[[-38  72  80]
 [-21 -19 -64]
 [ 60 -38 -80]
 [-37  80  82]]
:
[[ 72  80]
 [-19 -64]]

[[  39   22   27 -111]
 [  59  -59   17   11]
 [ -34   42  -83  -35]
 [  61    8   11 -105]]
:
[[ 22  27]
 [-59  17]]

[[-107   40   24  -42  -37]
 [ -66   33  -23    9  105]
 [ -43   49   -1  114  -43]
 [  62  -27   69  -72  -51]
 [ -81  -38  -63   35   50]]
:
[[ 40  24]
 [ 33 -23]]

[[-15  31  10 104]
 [-88  22  39 -47]
 [-51  54  53  14]
 [-51  -8  22 -96]
 [ 14  19  44  13]]
:
[[31 10]
 [22 39]]

[[ -21   64  -47 -103  -10]
 [  70  -54  -23  -64  -76]
 [ -63  -20  -68  -84   12]
 [ -83  -79  -54  -27   36]]
:
[[ 64 -47]
 [-54 -23]]

[[ -7 -33 -19  67]
 [ 24 -44  46 -72]
 [  4  -2  89 -21]
 [ 49 -14 -33   3]
 [-79  -9 -75  -2]]
:
[[-33 -19]
 [-44  46]]

[[   3   62   84   35]
 [ -54   36   41   -5]
 [-101   -8  -14   -3]
 [ -15  -78  -23  -66]
 [  73 -102  -69  -38]]
:
[[62 84]
 [36 41]]

[[ -2  31  13  19]
 [ 15  33 -23 -38]
 [  1  68  22  86]
 [ -5   2   7  50]
 [ -9  16  27  56]]
:
[[ 31  13]
 [ 33 -23]]
---
[[-81 -17 -17 -73]
 [-84 -30 -29 -35]
 [ 66  -4 -83   5]]
:
[[ 66  -4 -83   5]
 [-81 -17 -17 -73]
 [-84 -30 -29 -35]]

[[  55   -2  -58  -37    1    0  -10  -30  -61  -25]
 [ -30    1   57   34    0   -1   10   22  -61   24]
 [  31   -2  -37  -39    1    1   -7  -21  -35  -13]
 [  -5    0   18  -28    0   -1   -1   -4   60   15]
 [ -24    0    7    0   -1    1    2    7   81    5]
 [  18    1  -32   20    0    0   -3   -3   -2  -21]
 [  28   -1  -14   -5    1    0   -2  -10 -109   -7]
 [  -2   -2   15  -52    1    0   -2  -11   32   17]]
:
[[  55   -2  -58  -37    1    0  -10  -30  -61  -25]
 [  31   -2  -37  -39    1    1   -7  -21  -35  -13]
 [  28   -1  -14   -5    1    0   -2  -10 -109   -7]
 [  18    1  -32   20    0    0   -3   -3   -2  -21]
 [  -2   -2   15  -52    1    0   -2  -11   32   17]
 [  -5    0   18  -28    0   -1   -1   -4   60   15]
 [ -24    0    7    0   -1    1    2    7   81    5]
 [ -30    1   57   34    0   -1   10   22  -61   24]]

[[-84 -83  21 -82  23  26  19  26 -45  24 -82  27 -84 -83  27  28]
 [-42 -39 -41 -36 -39 -34 -41 -34  -2 -41 -36 -32 -35 -69 -33 -35]
 [-82 -84  52 -84  51  51  48  51 -65  54 -84  50 -87 -59  52  55]]
:
[[-42 -39 -41 -36 -39 -34 -41 -34  -2 -41 -36 -32 -35 -69 -33 -35]
 [-82 -84  52 -84  51  51  48  51 -65  54 -84  50 -87 -59  52  55]
 [-84 -83  21 -82  23  26  19  26 -45  24 -82  27 -84 -83  27  28]]

[[   0  -64   29 -101   87  -59]
 [  75  -66   40 -109  -74   59]
 [  16   61  -58  -30  -55  -12]
 [ -64   45  -97  112  -68  -93]]
:
[[  75  -66   40 -109  -74   59]
 [  16   61  -58  -30  -55  -12]
 [   0  -64   29 -101   87  -59]
 [ -64   45  -97  112  -68  -93]]

[[  32   37   -1    0    2]
 [ -89  -92    1    2    4]
 [-108  -92   81   81   80]
 [  38   18  -22  -22  -20]
 [  50   44  -22  -21  -19]
 [ -52  -19   74   72   66]]
:
[[  50   44  -22  -21  -19]
 [  38   18  -22  -22  -20]
 [  32   37   -1    0    2]
 [ -52  -19   74   72   66]
 [ -89  -92    1    2    4]
 [-108  -92   81   81   80]]

[[ 34 -12  34  15 -74  45  18]
 [ 51   2 -15  38  17 -49  10]
 [ 37  76 -36  71  47 -92  16]
 [ 12  95  98  24  18  51 -28]
 [ 72  34 -19  18  21 -19  19]]
:
[[ 72  34 -19  18  21 -19  19]
 [ 51   2 -15  38  17 -49  10]
 [ 37  76 -36  71  47 -92  16]
 [ 34 -12  34  15 -74  45  18]
 [ 12  95  98  24  18  51 -28]]

[[ -31   34   69  -16   18  -71   75    7  -59    7   31 -102]
 [  14   10  -34  -20   18  -17   -6    7   10  -71   12  -15]
 [  56  -59  -66   51  -59   30  -49  -37   36  -90   33  -21]
 [  10  -31  -46  -12  -24   24  -34  -12   34  -15  -19   60]
 [  62 -107 -101   16  -28   43  -82  -60  104  -10   -2   62]]
:
[[  62 -107 -101   16  -28   43  -82  -60  104  -10   -2   62]
 [  56  -59  -66   51  -59   30  -49  -37   36  -90   33  -21]
 [  14   10  -34  -20   18  -17   -6    7   10  -71   12  -15]
 [  10  -31  -46  -12  -24   24  -34  -12   34  -15  -19   60]
 [ -31   34   69  -16   18  -71   75    7  -59    7   31 -102]]
---
[[ 33 -95 -41  -5  61   5 -27 -31]
 [-12 -39 -54   7  -5  -9 -34   2]
 [ 18  41  12   3  10  -5  23  24]
 [ -2  51  42  -7 -36   0 -24 -11]
 [ 21 -22  33  -5  31   1  13  21]
 [-20  13  29  -4  -6  -1 -34  26]
 [ 19  -7   9  13  98  -4  13 -11]
 [-20  17 -19   6  71 -10  23  -1]
 [  1 -27   0 -19  18   7 -19 -10]]
:
[[-27 -31  33 -95 -41  -5  61   5]
 [-34   2 -12 -39 -54   7  -5  -9]
 [ 23  24  18  41  12   3  10  -5]
 [-24 -11  -2  51  42  -7 -36   0]
 [ 13  21  21 -22  33  -5  31   1]
 [-34  26 -20  13  29  -4  -6  -1]
 [ 13 -11  19  -7   9  13  98  -4]
 [ 23  -1 -20  17 -19   6  71 -10]
 [-19 -10   1 -27   0 -19  18   7]]

[[-88  28   2 -15  28]
 [ 28  -5 -12 -21  14]
 [ -8  13  -7  -9  13]
 [-15  28 -44 -72  66]
 [ 19  -6  12  19 -14]
 [ 16 -16  15  17 -18]]
:
[[-15  28 -88  28   2]
 [-21  14  28  -5 -12]
 [ -9  13  -8  13  -7]
 [-72  66 -15  28 -44]
 [ 19 -14  19  -6  12]
 [ 17 -18  16 -16  15]]

[[-20 -16  -6  36  26  43 -62 -15  -6 -20]
 [-54 -19  39 -74  36  71  83 -16  -1  -7]
 [ 25  -3  -9 -11 -31  12  -3  27  74  12]]
:
[[ -6 -20 -20 -16  -6  36  26  43 -62 -15]
 [ -1  -7 -54 -19  39 -74  36  71  83 -16]
 [ 74  12  25  -3  -9 -11 -31  12  -3  27]]

[[ -32   65   66]
 [  51   20  -56]
 [ -96  -63   79]
 [ -86  -74   -9]
 [ -87  -49  -50]
 [ -32   56   32]
 [-111  -93 -104]
 [  13   -4  -60]]
:
[[  65   66  -32]
 [  20  -56   51]
 [ -63   79  -96]
 [ -74   -9  -86]
 [ -49  -50  -87]
 [  56   32  -32]
 [ -93 -104 -111]
 [  -4  -60   13]]

[[ 21 102  19  30 -75  51 -84  28  19  16  -1 -14]
 [ 42 -33 -10 -13 -60 -22 -52  44   5  44 -42 -28]
 [-37   1  13   2 -38  10 -38 -90   0  -5  57 -30]
 [ -4  23 -27 -11 -71  33 -65  10 -14 -26 -46 -27]]
:
[[ -1 -14  21 102  19  30 -75  51 -84  28  19  16]
 [-42 -28  42 -33 -10 -13 -60 -22 -52  44   5  44]
 [ 57 -30 -37   1  13   2 -38  10 -38 -90   0  -5]
 [-46 -27  -4  23 -27 -11 -71  33 -65  10 -14 -26]]

[[-79  10   2 112 -72  30 -52 -39]
 [-73 -37 -48 -66  57 -36 -59 -55]
 [-30 -14 -14  82  22  93  -9  -4]
 [ -5 -66  21  -8 -19 -65  31  53]]
:
[[-52 -39 -79  10   2 112 -72  30]
 [-59 -55 -73 -37 -48 -66  57 -36]
 [ -9  -4 -30 -14 -14  82  22  93]
 [ 31  53  -5 -66  21  -8 -19 -65]]

[[ 50  73 -11  29 -15  30  79  87  56 -23  28  11 -38]
 [-20  40  -1 -25  -1  21  11  24  41 -54 -47 -81  43]
 [ -4 -35   6  -2  15 -45  50 -37  -2   3 -31  31  -1]]
:
[[ 11 -38  50  73 -11  29 -15  30  79  87  56 -23  28]
 [-81  43 -20  40  -1 -25  -1  21  11  24  41 -54 -47]
 [ 31  -1  -4 -35   6  -2  15 -45  50 -37  -2   3 -31]]
